B:
0: [ 144  -91 -152   98 -361  152  101   66  108  -24  499 -145 -237 -113
  404   25 -387  -38 -123   56   71  134]
1: [  60  -49 -129   74 -181   -1   34   81   19 -133  162 -146  -35 -130
   49  -54 -295 -132 -102   44    7  -55]
2: [ -29  145 -100   64   75  -42  285  -29  -69 -264  283 -320  -45 -151
  137   -4 -216  -79  110  119  346  229]
3: [  41  326   29   18  126   -1  -95 -261 -143   24   41 -129  162 -143
  108    3  137   63  197   -5   97   59]
4: [ 332  728 -143   22  282 -162 -362  137 -272  253 -120   43  104 -361
  130   43  145 -404 -100  224  336    6]
5: [ 398  237 -218   83  -47 -149  -67  549   74  155  277   40 -328 -119
  404  -42 -544 -655 -325  450  367   60]
6: [-372 -169  161  -92  119  -36 -215 -273  -62 -157 -393   -2  351   50
 -407 -115  190   73  263 -125 -481 -363]
7: [ 103  150  100   86  163  -75  -53  -70 -257   57 -220  -67  120  134
 -193 -333   70    0  116   19  200  -18]
8: [ 180  344  -56  130  -42  -73  -92 -274 -232 -104  -92 -237  330 -244
 -171 -109   83  121   45 -161   70  -92]
9: [ -26  -86  132    6   50   29  120  -15  110   35  258  -50 -185  248
  324 -104 -273  -97  200  209  124  145]
10: [-447  -63  318 -248  532   35 -327  -47 -132  274 -400  315   33  302
  -94 -115  422 -136  402  190 -210  -80]
11: [ -20 -360   66   25 -255  262   31   22   64  164  306   57 -296  260
  287 -168 -196  102   37   20  -58  118]
12: [ 302  249 -288  154 -247   71 -182   90 -334   47  -12 -109   76 -403
 -143 -128   56   -4 -320 -154  147  -45]
13: [ 140  -98   27   30  -85   51 -116  208   27  224  114  119 -221  178
  219 -182 -243 -209  -67  184   43   -5]
14: [-394  173 -137 -136  114  -38 -432 -261 -211 -266 -465  -63  555 -560
 -522  190  428  -15   71 -218 -565 -445]
15: [-123  -45  -18  -61   33   52 -180   74  -75   63  -65   66  -17  -46
  -19  -59   46 -129    9   65 -119  -75]
16: [-412  446  192 -241  747 -100 -563 -264 -472  164 -805  197  499 -148
 -511  -28  884  -66  399   -3 -195 -241]
17: [ 541 -275   56  244 -352  133  200  409   45  391  465   67 -615  543
  487 -520 -633 -145 -223  261  501  292]
18: [ 139  -37  -33  125 -264    2  114  -96  124 -136  307 -213  -16  -12
  207  -63 -399   -8    7   13    9   -4]
19: [ -15 -204   -3   -3 -309  241 -182  -66   57  172  210   83 -114    5
  240  -19  -66   89  -24  -69 -276  -48]
20: [-173  -50   66   48   75 -139  180 -233  -30 -371  -68 -310  248   32
 -245 -151 -155   46  238  -33  -42 -100]
21: [  68 -263   74   99 -113   28  344  126  167  -72  426 -165 -341  349
  342 -227 -561 -105   88  232  270  223]
22: [-175  343  -48  -80  283 -168 -182 -110  -84 -186 -174 -117  304 -315
 -122  140  114 -236  155  100  -91 -158]
23: [ 570  157   69  359 -204  -80   10 -157 -410  100 -254 -193  206  226
 -416 -700  -66  274  -99 -249  353  -81]
24: [ -93  298 -128  -98  254  -50  -22  186   -2  -35  217  -55 -127 -260
  313  208  -87 -404   52  329  229  160]
25: [ -73  253  209  -28  239   58 -137 -393 -203  153 -104  -36  192   71
   40  -95  334  211  381  -57   36   72]
26: [ -51   70  174  -21  143  139 -174 -206 -238  257 -119   79   44  155
   12 -203  324  180  236  -48   23   78]
27: [ -70  -78  -82   30 -144   94  -24  -56  -86  -98   71 -116   38 -134
  -52  -65  -39   58  -12  -78  -79  -39]
28: [ 307  121 -135  252 -103 -199  208   83 -217 -283  -41 -354  127  -55
 -317 -387 -355  -90 -147  -16  368  -42]
29: [  50  -63  -83  150 -104  -69  101  -31 -202 -260 -118 -258  171  -53
 -381 -308 -139   44  -51 -116   72 -122]
30: [-186 -249  111  -72   70   83   24  110   92   67  156   66 -233  243
  210 -102 -174 -156  153  210  -23   76]
31: [ -50   13  -32   66  -14 -115   66  -88  -61 -278  -67 -247  197  -77
 -209 -132 -171  -49   71  -22  -21 -130]
32: [  62 -116   54  -40 -147  268 -171  114   86  426  352  226 -386  163
  565  -17  -98  -77   10  172  -24  160]
33: [  42  213 -234   68  -98    2 -107  -45 -257 -167  -64 -205  212 -433
 -229  -10   86   -6 -123 -127   15  -86]
34: [ 374  230 -202  175 -265   17 -251   66 -252  103  -78  -58  116 -277
 -135 -182  -33  -45 -298 -129   53 -150]
35: [ -63  268  -60  -28   51 -129 -152 -155   63 -178   14 -149  255 -300
   47  172  -96 -185  110   63 -175 -171]
36: [  65   62  183   60  272 -215   31   46  -83   -6 -206  -49   57  323
 -137 -347 -178 -219  187  216  201  -63]
37: [-182  153 -157  -72  174 -167 -140  122  -43 -261 -154 -101  188 -345
 -188  111  -56 -374  -27  135 -121 -208]
38: [ 199   47 -126   37 -182   -3 -266  244   30  141   62   98  -82 -131
  140  -38 -245 -321 -243  136 -105 -167]
39: [-206  -80   58  -32   18    4 -139 -168  -70 -116 -192  -62  213  -29
 -228  -88   75   40  138  -80 -274 -202]
40: [ 150  364  244  -39  395  -90 -495  -31 -281  489 -472  301  139  227
  -81 -289  363 -166  178  150   59 -131]
41: [   0 -355  -98  105 -216  -10  343  234  124 -289  322 -238 -237  119
   72 -196 -590 -178  -86  158  149   67]
42: [-680 -462  194 -274  103  305 -249 -224   18   73 -123  208    3  132
  -42   63  372  175  344  -76 -615 -112]
43: [ 132  166 -224  101 -214  -78    9   17   51 -261  220 -257  100 -380
   75   98 -333 -186 -143   24   -8 -106]
44: [-403  -46  153 -118  385 -240  -26  -98   17 -331 -336 -114  286   79
 -348  -71  -45 -233  325  148 -215 -254]
45: [ 213 -344   22  129 -356  145  120  202  135  149  381   14 -378  327
  336 -287 -506  -66 -107  126  102  105]
46: [-164   76   71   29  216 -148 -178 -227 -367 -203 -614 -129  488  -56
 -739 -317  305   93  148 -202 -155 -331]
47: [-354 -202   75  -97  169  -12   44  -28   13 -186  -53  -75   30   87
 -101  -64  -56  -98  217   99 -142  -57]
48: [-184  -34  227  -24  223 -119  -19 -207   -2 -117 -180  -77  188  217
 -139 -177  -38  -31  330   64 -104 -127]
49: [ -66  379  -55 -169  399 -142 -476  270 -106  229 -284  252   52 -234
   36  115  162 -568  -17  333  -52 -171]
50: [  89  149  -71  -31    8   17 -324  166  -61  228  -20  145  -54 -115
  139   -6   -7 -271 -106  144  -55  -90]
51: [ 115  139  -88   75  -54  -37 -155   -6 -164  -14 -108  -73  142 -145
 -145 -139  -21  -76  -73  -33   -8 -141]
52: [ 245   86   52  162 -246  137  114 -271  -20   74  376 -203  -52   71
  333 -130 -177  249  113  -79  173  186]
53: [ 295 -433  157  178 -318  120  256  215  176  214  431    9 -486  616
  417 -464 -649  -45  -30  200  258  195]
54: [  92  -74    3  132 -269  -41   30 -184   45 -190   67 -221  172  -14
  -81 -152 -287   79   22 -116 -156 -178]
55: [ 298 -329   -6  169 -406  102  209  226  214  105  513  -56 -422  319
  442 -261 -683 -123 -138  186  171  137]
56: [-232 -167  -58  -72  -66   31 -383    2 -141  -46 -400   97  257 -175
 -452  -95  191  -64  -73 -141 -497 -419]
57: [ 107   71 -196   -5 -213  103 -381  173  -85  170    0  118   -9 -303
   46   39    6 -197 -265    0 -214 -182]
58: [ 237  117  -86  239 -216 -202  132 -155  -44 -362  -10 -393  295 -128
 -256 -232 -379    5  -44 -107   61 -198]
59: [-324  -40   23 -114   57  -17 -341 -196  -86 -132 -371   13  379 -193
 -385   19  235  -10  120 -133 -527 -392]
60: [ 279  -64  -54  173 -162 -136 -130  202 -180   -1 -293  -22  100   84
 -396 -457 -233 -168 -238  -22   25 -292]
61: [-103 -182  108  118 -108 -129  131 -299    7 -390 -153 -310  334  113
 -384 -267 -221  155  187 -159 -213 -265]
62: [  69 -471  116  198 -283  -50  173  -30  -20 -213 -120 -187   72  388
 -391 -550 -403  124   -4 -121 -101 -218]
63: [  -6  373 -171  -50  310 -227    1  271    2 -162  110 -131  -29 -294
  176  153 -245 -563   -8  397  288   50]
64: [ 152  -62  -55  -15 -337  298 -525   83  -90  499    2  318 -120  -80
  191  -70  153   10 -225  -90 -338 -159]
65: [-122  275    6  -38  224 -157   36 -158   44 -235   86 -218  176 -180
  111  137 -119 -194  240  161   46  -12]
66: [ 423 -127 -248  290 -548  117  216  141  -86  -74  384 -266 -196  -80
   93 -297 -475   74 -340 -105  274   94]
67: [  93  351    6  106  267 -263   60 -102 -238 -224 -217 -281  294  -92
 -291 -209  -33 -121  135   57  288  -60]
68: [ 292  622  -49  147  290 -195 -169 -128 -545   41 -432 -168  369 -207
 -419 -318  351    1   20  -71  414  -36]
69: [-330  220  -73 -160  280  -74 -511  -78 -289  -51 -581   93  439 -417
 -513   75  488 -163   43  -83 -414 -394]
70: [-162 -652    6   41 -446  145 -111   64   86 -101 -101   43   -5  175
 -304 -306 -259   66 -139 -170 -556 -373]
71: [   5  224  142 -113  177  145 -604  -72 -236  559 -293  376   59   24
   72  -75  497  -31   97   21 -205 -121]

[ -55 -130 -238 -218  118  159  125  268  125  230 -380  -48 -286  242
  -85   -8   85  -11  -67  406   10 -238 -200   14 -132 -343   99   84
  -68]
55
[  67  209  -48  127   45 -232 -108   32 -106  -10  418   27   63  331
  396 -270 -123 -231  117   23  480 -270  289  269  105  117 -172   30
  105]
14
[  67 -219  164  170   32   75  -12  -59 -209 -133  192  197 -241   20
 -243  304 -105  126  297 -109   15  133 -261 -420  -94  -40 -104  270
  219]
66
[ 142  -86  -11  188 -221  143   94 -104 -378 -202  140  266 -115  -45
   18   27 -153   72  413 -162 -143 -107 -133 -404 -173  -88  125  206
  219]
0
[ -41  296 -167 -373  218 -193 -206  425  373  354  107 -251  122  269
   29    6   -7 -151 -336  295   98  118  131  321  281  -98 -103   51
 -225]
67
[ -64  300 -168 -397    6   25 -175  486  254  352  194 -160  244  156
 -127   17 -132  -70 -175  291 -249  107  129  217  184 -112   51  -90
 -236]
16
[  54  153 -174  -18  121 -183  -13   71   44   75   -5  -33  -89  315
  330 -239  -17 -210  -43  158  388 -295  108  182   73 -128  -54  169
   44]
27
[ 135 -383  216  248  -94  224   -6  -67 -423 -262  442  349 -166 -171
 -419  583  -66  301  520 -255 -279  276 -358 -635 -252   32 -101  200
  206]
56
[-171   24 -131 -288  -37  282   20  439  120  365  -48  -62  -46  287
 -231 -117 -164  -17   20  485 -168 -217    9  206  -53 -174  123 -244
 -100]
50
[ 133 -251   87   69 -232  248   31  100 -369 -159  258  175 -104 -210
 -262  367   -2  334  400 -204 -455  354 -266 -513 -191   63   36   88
   91]
15
[ -27  -17 -174 -226   32   90  -41  398   40  223  163  -73   22  209
  -31   56   71   13    3  306  -60  -65   50  214  -58  -46  -43 -174
 -173]
1
[ -35   -6  301 -203  -64  123 -283  418    5  170  514 -103   95 -127
 -573  489 -165  322  102  -93 -478  833 -121 -241  190  282 -166  -67
  -46]
68
[-117   16 -349 -314  289   -5  118  321  354  394 -583 -206 -331  496
  149 -296  115 -214 -304  637  366 -479  -51  367   -6 -413   55   67
 -119]
45
[ -59 -278  370  -82  225   97 -199  221   96  118  179  -31 -290  -24
 -716  669  -70  294   55  -16 -152  707 -420 -430  104   54 -270  243
   90]
23
[ 134 -532   54  208  137  141   91  -66 -295 -218   96  274 -391  -17
 -270  566  202  242  338  -63   18   62 -453 -515 -331 -127 -165  298
  138]
70
[-135   32   18 -136 -100  249   63  239   17  256 -216  -52 -226  231
 -186 -241 -275   18  104  287  -81 -113  -72  -17   11 -124  160  -53
  120]
71
[  38   54  -92   19  175 -143  -18   34   36   61   17   12 -162  296
  173  -95  -38 -165   -5  144  385 -231    8   75   46 -138 -100  223
   83]
54
[  91   50  -27   46 -254  175  -35  100 -294  -86  462  237  168  -72
 -119  126 -235   69  376  -97 -355   -1    0 -259 -103  -26  104    8
   65]
35
[-102  223 -193 -398  302 -160 -112  429  452  438 -230 -330  -95  399
   57 -141   38 -179 -415  454  270  -21   56  388  256 -189  -87   69
 -177]
7
[ 189  -72  -95  -18 -180   56   98   65 -230 -116 -132   25 -181 -135
   94   60   97  195  162 -175 -263  236 -202 -393  -77  -62  121  263
   74]
9
[   3  -54 -157   12  -75  212  114   67 -135   37   11  222 -100  172
  -78  -32 -172  -71  245  220  -64 -424  -92 -125 -199 -308  162   67
   73]
19
[ -74 -113   19 -233  -21  211 -108  472   -7  233  339  -58   36   92
 -344  279  -10  195  102  222 -294  256  -43   58  -46   90  -92 -250
 -157]
51
[-159 -178   57 -220  394   18  -80  331  320  344 -163 -163 -352  367
 -357  227   35   10 -191  439  281   85 -222  115   80 -152 -226   90
  -38]
60
[ 262 -223   81  230  -80    5   -8 -139 -386 -343  318  269 -126 -222
  -90  463   53  220  370 -391 -181  314 -295 -638 -146    5  -81  402
  177]
6
[ 126  -57   13  162  -14  -25  -17  -56 -233 -146  293  193  -75   52
   43  131  -75    6  269 -115   84  -36  -75 -240  -76  -30  -74  211
  146]
59
[  92  -12   83  -26  251 -223 -193  105   76   10  252  -39  -93   92
  -72  338   53   20  -55  -66  196  336 -122 -135  155   23 -268  322
   25]
46
[  94 -125  131   61   33   96 -150   48 -151 -108  536  277   55 -111
 -444  605 -148  133  281 -139 -281  266 -236 -465  -66  -78 -111  238
   63]
58
[  86  314 -232  -97 -192   -6   32  112  -63   63  -22   18   89  111
  279 -338 -199 -148   68   49  -92 -221  130   -4   63 -177  226  122
   38]
24
[ 136  102 -184  -96   99 -145   -8   68   60   16 -122  -19 -103   75
  140   48   60  -71  -89   20   67   13 -113 -151   63 -242   17  384
   -3]
48
[ 169   19  -93   52  277 -318  -77  -38   37  -74   75    3 -157  175
  247  134  149 -118  -75  -47  424   12  -72  -75   87 -113 -223  436
   53]
61
[-106  -84  175  -74  -50  222 -140  329  -90  168  477   46   28  121
 -410  230 -216  143  245  144 -191  189  -16  -16  -21  144 -116 -221
   15]
12
